Below is a small trained network, with its code and all its weights. Each question gives an input and a target symbol and asks what happens when units are switched off, that is, made to give their printed mean instead of their output.

import numpy as np


def w(rows, s, z=0):
    codes = np.array(rows[::2]) - 128.0
    scale = np.full(codes.shape[1], s)
    scale[-1] = z or s
    return codes * scale


def f(y):
    return y / 2 * (1 + np.tanh(0.7978845608 * (y + 0.044715 * y**3)))


def softmax(a):
    e = np.exp(a - a.max(-1, keepdims=True))
    return e / e.sum(-1, keepdims=True)


def log_softmax(a):
    a = a - a.max(-1, keepdims=True)
    return a - np.log(np.exp(a).sum(-1, keepdims=True))


def net(x, mask):
    ids = ['ΓΔΞΣΦΨΩαεηθλμπτ'.index(c) for c in x.split()]
    T = len(ids)
    res = E[ids] + P[:T]
    u = 0
    for l in range(2):
        q, k, v = (res @ M[l].T for M in (Q, K, V))
        z = softmax(np.where(np.tri(T) > 0, q @ k.T / 2**0.5, -1e9)) @ v
        res = res + np.where(mask[u], z, O[l][:, -1]) @ O[l][:, :-1]
        u += 1
        y = f(res @ A[l][:, :-1].T + A[l][:, -1])
        res = res + np.where(mask[u : u + 12], y, B[l][:, -1]) @ B[l][:, :-1]
        u += 12
    return log_softmax(res[-1] @ U[:, :-1].T + U[:, -1])


Q, K, V, O, A, B = {}, {}, {}, {}, {}, {}
E = w([
[132,87,143,141,138],'Γ',
[162,92,144,130,122],'Δ',
[141,85,141,138,133],'Ξ',
[115,80,137,149,135],'Σ',
[134,164,213,255,112],'Φ',
[143,85,139,138,80],'Ψ',
[101,74,130,154,92],'Ω',
[105,105,138,127,47],'α',
[45,113,124,151,67],'ε',
[155,146,144,114,55],'η',
[107,152,143,125,69],'θ',
[78,154,125,153,113],'λ',
[162,176,144,123,113],'μ',
[93,180,119,156,164],'π',
[167,192,126,139,158],'τ',
],0.0081)
P = w([
[140,117,41,105,107],'0',
[140,135,71,131,98],'1',
[137,146,102,149,92],'2',
[132,153,143,161,93],'3',
[130,160,169,175,87],'4',
[132,167,196,187,80],'5',
[125,164,220,190,89],'6',
[123,167,254,196,90],'7',
],0.0048)
Q[0] = w([
[96,102,97,1,173],'L0H1',
[150,101,74,139,127],'L0H1',
],0.042)
K[0] = w([
[138,11,41,6,178],'L0H1',
[75,222,132,63,79],'L0H1',
],0.021)
V[0] = w([
[82,246,99,70,62],'L0H1',
[96,45,216,112,66],'L0H1',
],0.012)
O[0] = w([
[46,240,69,76,76,253],'L0H1',
[57,134,254,96,139,172],'L0H1',
],0.0076,0.0024)
A[0] = w([
[149,198,125,178,204,197],'L0N1',
[187,24,127,127,128,101],'L0N2',
[195,91,133,219,196,54],'L0N3',
[146,129,111,99,189,32],'L0N4',
[124,44,159,97,88,25],'L0N5',
[142,145,108,84,171,118],'L0N6',
[126,88,111,136,66,62],'L0N7',
[132,85,113,195,66,52],'L0N8',
[131,129,67,88,191,4],'L0N9',
[244,121,158,81,64,117],'L0N10',
[217,87,153,89,197,114],'L0N11',
[142,110,128,161,100,98],'L0N12',
],0.011,0.0026)
B[0] = w([
[185,219,91,222,117,234],'L0N1',
[202,22,213,152,226,115],'L0N2',
[252,38,114,216,61,122],'L0N3',
[118,69,121,30,213,6],'L0N4',
[166,47,132,62,232,94],'L0N5',
[105,158,78,38,182,56],'L0N6',
[126,52,123,78,67,129],'L0N7',
[97,45,151,102,47,149],'L0N8',
[213,19,173,98,241,37],'L0N9',
[238,202,191,31,170,160],'L0N10',
[242,64,53,179,240,72],'L0N11',
[92,119,141,107,90,135],'L0N12',
],0.013,0.0012)
Q[1] = w([
[120,91,176,117,196],'L1H1',
[147,95,5,70,158],'L1H1',
],0.03)
K[1] = w([
[107,40,250,112,100],'L1H1',
[141,88,24,59,241],'L1H1',
],0.024)
V[1] = w([
[63,5,122,90,21],'L1H1',
[237,174,198,1,32],'L1H1',
],0.015)
O[1] = w([
[119,130,233,136,122,1],'L1H1',
[180,119,136,76,4,173],'L1H1',
],0.015,0.0089)
A[1] = w([
[202,53,157,89,172,145],'L1N1',
[175,234,171,155,142,95],'L1N2',
[136,64,72,87,174,94],'L1N3',
[94,111,188,36,112,149],'L1N4',
[75,11,178,128,140,93],'L1N5',
[84,86,94,130,108,140],'L1N6',
[176,229,189,52,227,146],'L1N7',
[55,104,182,61,138,45],'L1N8',
[117,106,111,81,223,105],'L1N9',
[10,187,173,73,96,156],'L1N10',
[36,93,144,229,147,160],'L1N11',
[108,41,171,42,133,2],'L1N12',
],0.011,0.0057)
B[1] = w([
[150,155,164,192,202,169],'L1N1',
[56,173,72,155,126,169],'L1N2',
[148,187,216,181,132,214],'L1N3',
[115,181,236,100,161,232],'L1N4',
[34,91,157,47,95,188],'L1N5',
[107,174,108,99,137,195],'L1N6',
[207,53,127,51,44,148],'L1N7',
[40,198,82,137,125,167],'L1N8',
[50,74,82,105,125,185],'L1N9',
[217,87,38,99,225,251],'L1N10',
[159,15,138,149,85,246],'L1N11',
[119,155,95,171,6,166],'L1N12',
],0.019,0.012)
U = w([
[121,112,160,157,183,154],'Γ',
[189,132,161,182,156,86],'Δ',
[132,134,168,168,187,159],'Ξ',
[143,64,169,140,118,161],'Σ',
[175,101,142,214,52,162],'Φ',
[118,158,194,155,119,101],'Ψ',
[66,113,145,98,87,10],'Ω',
[64,164,135,85,174,76],'α',
[102,78,99,51,159,8],'ε',
[213,119,165,89,111,123],'η',
[154,143,105,105,253,142],'θ',
[210,56,83,148,144,110],'λ',
[125,120,59,87,36,178],'μ',
[31,113,81,170,156,255],'π',
[127,214,110,187,143,142],'τ',
],0.0044,0.0028)

Each question gives the input, a string of symbols that net reads in full, and the target symbol t.
The units are the heads (2 rows each of Q, K, V and O) and the neurons (one row each of A and B). Each row of codes is followed by its name. A weight is (code - 128) times the scale printed after its matrix; where a second scale follows, it is the last column's (O, A, B and U).
mask holds one flag per unit, layer by layer, with each layer's heads first. A switched-off unit (its flag False) gives its mean, the last column of its rows in O or B, instead of its output. The means were averaged over made-up inputs and are rounded, as every weight is.
A unit's drop is (log p(t) with every unit on - log p(t) with that unit switched off) / (log p(t) with every unit on - log p(t) with every unit switched off).
The circuit of an input: a set's keep is (log p(t) with only the set's units on - log p(t) with every unit switched off) / (log p(t) with every unit on - log p(t) with every unit switched off). Starting from the 12 units with the biggest drops (on a tie, the unit counted first), units are removed one at a time, each time the one whose removal leaves the highest keep (on an exact tie, the one counted first), for as long as the keep stays at least 0.8.
units of the circuit, in order: the units of the circuit, biggest drop first
most important unit: the unit with the biggest drop
top k neurons: the k neurons with the biggest drops, biggest first
k most important neurons of layer l: the k neurons of layer l with the biggest drops, biggest first
input α τ μ Δ Ψ μ θ Δ, target μ: 2 most important neurons of layer 0 -> [L0N1 L0N2]
input Ω Σ Ω π Γ θ, target π: units of the circuit, in order -> [L0N1 L1H1 L1N9 L0N10]
input μ Ξ μ ε η ε Δ Γ, target ε: top 2 neurons -> [L1N10 L0N10]
input λ Γ Δ η α Γ Γ, target α: most important unit -> L0H1
input τ μ Ψ Σ Ψ, target Ψ: units of the circuit, in order -> [L0H1 L1N4 L1H1 L0N1]
input τ Σ Ω τ, target τ: top 3 neurons -> [L1N3 L0N1 L1N11]
input Σ Σ Γ, target Σ: 2 most important neurons of layer 0 -> [L0N11 L0N2]
input Σ Ω λ π Ξ Γ, target π: units of the circuit, in order -> [L0N1 L1H1 L1N9 L0N10]
input Γ θ Ω Σ Σ, target Ω: 2 most important neurons of layer 0 -> [L0N5 L0N1]
input α Γ α Σ α, target α: top 2 neurons -> [L1N4 L1N8]
input Σ π π Γ λ, target π: top 2 neurons -> [L0N1 L1N9]
input Ψ τ Φ α, target α: 2 most important neurons of layer 1 -> [L1N11 L1N4]
input Ξ π θ, target π: units of the circuit, in order -> [L1H1 L0N1 L0N10 L1N9]
input Ω ε π α μ, target π: top 2 neurons -> [L0N1 L0N10]
input μ Ψ θ, target μ: units of the circuit, in order -> [L1H1 L0N10 L0H1 L1N3]
input θ Ψ π α Ω, target π: units of the circuit, in order -> [L0N1 L1H1 L1N9 L0N10]
input Γ Ω η Σ Φ μ π, target π: top 2 neurons -> [L1N2 L0N1]
input θ Ψ τ Ω τ η Δ ε, target η: 2 most important neurons of layer 1 -> [L1N4 L1N10]
input λ Ψ Γ, target λ: most important unit -> L1H1
input Γ μ Δ λ η, target λ: top 2 neurons -> [L0N1 L0N9]
input Φ τ Ξ Γ λ η μ Ω, target Ω: most important unit -> L0H1
input Σ Δ Σ θ Φ Φ ε, target ε: 3 most important neurons of layer 0 -> [L0N8 L0N10 L0N3]
input Σ α λ Φ Ω Σ μ η, target η: 2 most important neurons of layer 1 -> [L1N7 L1N9]
input Σ α Δ μ Ψ η Σ Ω, target η: top 2 neurons -> [L0N5 L1N4]
input Δ ε Ψ, target ε: top 2 neurons -> [L1N10 L0N10]
input Ω Γ Σ Σ θ Γ Σ Σ, target Σ: 2 most important neurons of layer 0 -> [L0N10 L0N8]
